Read these off the row that follows.
1) What is the entry just right of 141?
2) What is the entry just left of 105?
array([106, 141,  81,  89,  70,  95,  83, 121, 154, 136, 159, 118, 105])
1) 81
2) 118

| 118 | 139 | 120 | 135 | 123 |  59 |  50 | 118 | 117 | 115 | 121 | 122 | 119 | 123 |
|  71 |  96 |  74 | 110 |  71 | 106 | 107 |  95 |  77 |  79 |  72 |  73 |  74 |  69 |
|  58 | 110 |  63 | 119 |  61 | 116 | 121 | 103 |  67 |  71 |  62 |  60 |  64 |  58 |
| 123 | 141 | 120 | 131 | 123 |  60 |  52 | 165 | 117 | 118 | 123 | 123 | 119 | 128 |
|  91 |  87 |  96 | 112 |  94 |  80 |  75 |  64 |  95 |  93 |  94 |  96 |  94 |  91 |
| 102 | 122 | 103 | 125 | 106 |  74 |  66 |  82 | 104 | 103 | 106 | 104 | 102 | 102 |
|  88 | 125 |  91 | 123 |  89 |  90 |  89 | 111 |  91 |  90 |  89 |  92 |  90 |  89 |
Find the third largest entry.
139
The largest entry in the first column -> 123
Find the entry just left of the largest entry.
52
The bottom-right entry -> 89
Find the 1st entry, reading row by row.
118
Find the entry in the bottom-left corner.
88
The last entry of the smallest entry's row: 123
The last entry in the row that holds the largest entry: 128
The fourth entry from the end, reading row by row -> 89
Find the top entry of the column that holds the largest entry.
118
Find the entry directly above 141.
110
Find the smallest entry in the last column.
58
Find the entry directly above 131.
119
The entry directly above the largest entry is 103
Find the entry directly below 75.
66
The fifth entry, reading row by row: 123
The entry directly below the largest entry: 64
Find the bottom entry of the column that holds the smallest entry.
89
Find the entry directly below 128.
91
Find the entry just left of 52.
60
The entry directly above 73: 122
The entry directly below the smallest entry -> 107
The entry just right of 112 -> 94
Find the top entry of the column that holds the smallest entry.
50

|  99 |  86 |  98 |  97 |  99 |  99 |  99 |  99 |  99 |  99 |  97 |  99 |  98 |  99 |
| 103 | 107 | 101 | 100 | 100 | 100 | 100 |  99 | 102 | 102 | 101 | 100 | 102 | 102 |
| 134 |  95 | 136 |  54 | 132 |  64 |  72 |  80 |  62 | 133 |  62 | 138 |  70 | 130 |
| 102 |  95 | 101 | 101 | 101 | 100 | 101 | 100 | 100 |  99 | 100 | 101 |  99 | 100 |
|  99 | 100 | 100 | 100 | 100 | 100 | 100 |  99 | 100 | 101 |  98 | 100 | 101 |  99 |
| 101 | 165 | 103 | 103 | 104 | 104 | 103 | 100 | 104 | 105 | 103 | 105 | 113 | 106 |
Indices start at 1.
The entry at row 3, column 3 is 136
Which number is the top-right entry?
Answer: 99
The top-left entry -> 99
Which number is the entry at row 3, column 2?
Answer: 95
The entry in the bottom-right corner: 106
The entry directly above the smallest entry: 100
The entry just left of 106 -> 113
Which number is the entry directly above the largest entry?
Answer: 100
The entry in row 2 and column 1: 103
The entry directly below the smallest entry is 101
The entry in the bottom-left corner: 101
Which number is the entry directly below 133?
Answer: 99
The entry just right of 165 is 103
Which number is the top entry of the column that holds the smallest entry?
Answer: 97
Which number is the entry in row 3 and column 1?
Answer: 134
Which number is the entry just right of the smallest entry?
Answer: 132
Which number is the minimum?
Answer: 54
The entry in row 1 and column 3 is 98
Which number is the entry at row 1, column 2?
Answer: 86
The bottom entry of the column that holds the smallest entry -> 103
Which number is the largest entry?
Answer: 165
The entry at row 2, column 2 is 107

arr =
| 137 | 120 | 103 | 136 |  82 | 114 | 107 | 102 | 111 |  85 |
|  74 |  69 | 118 | 129 | 101 |  73 |  61 |  48 |  46 | 110 |
The entry just right of the largest entry?
Answer: 120
The top-right entry?
Answer: 85
The 2nd smallest entry?
Answer: 48
The 5th-last entry, reading row by row?
Answer: 73
The 4th entry from the end, reading row by row is 61
The entry directly below 137?
Answer: 74
The 2nd largest entry?
Answer: 136
The entry directly below 103?
Answer: 118
The entry in the bottom-right corner?
Answer: 110
The top-left entry?
Answer: 137
The second entry on the diagonal from the top-right corner?
Answer: 46
The entry just right of 107 is 102
The entry just left of 73 is 101
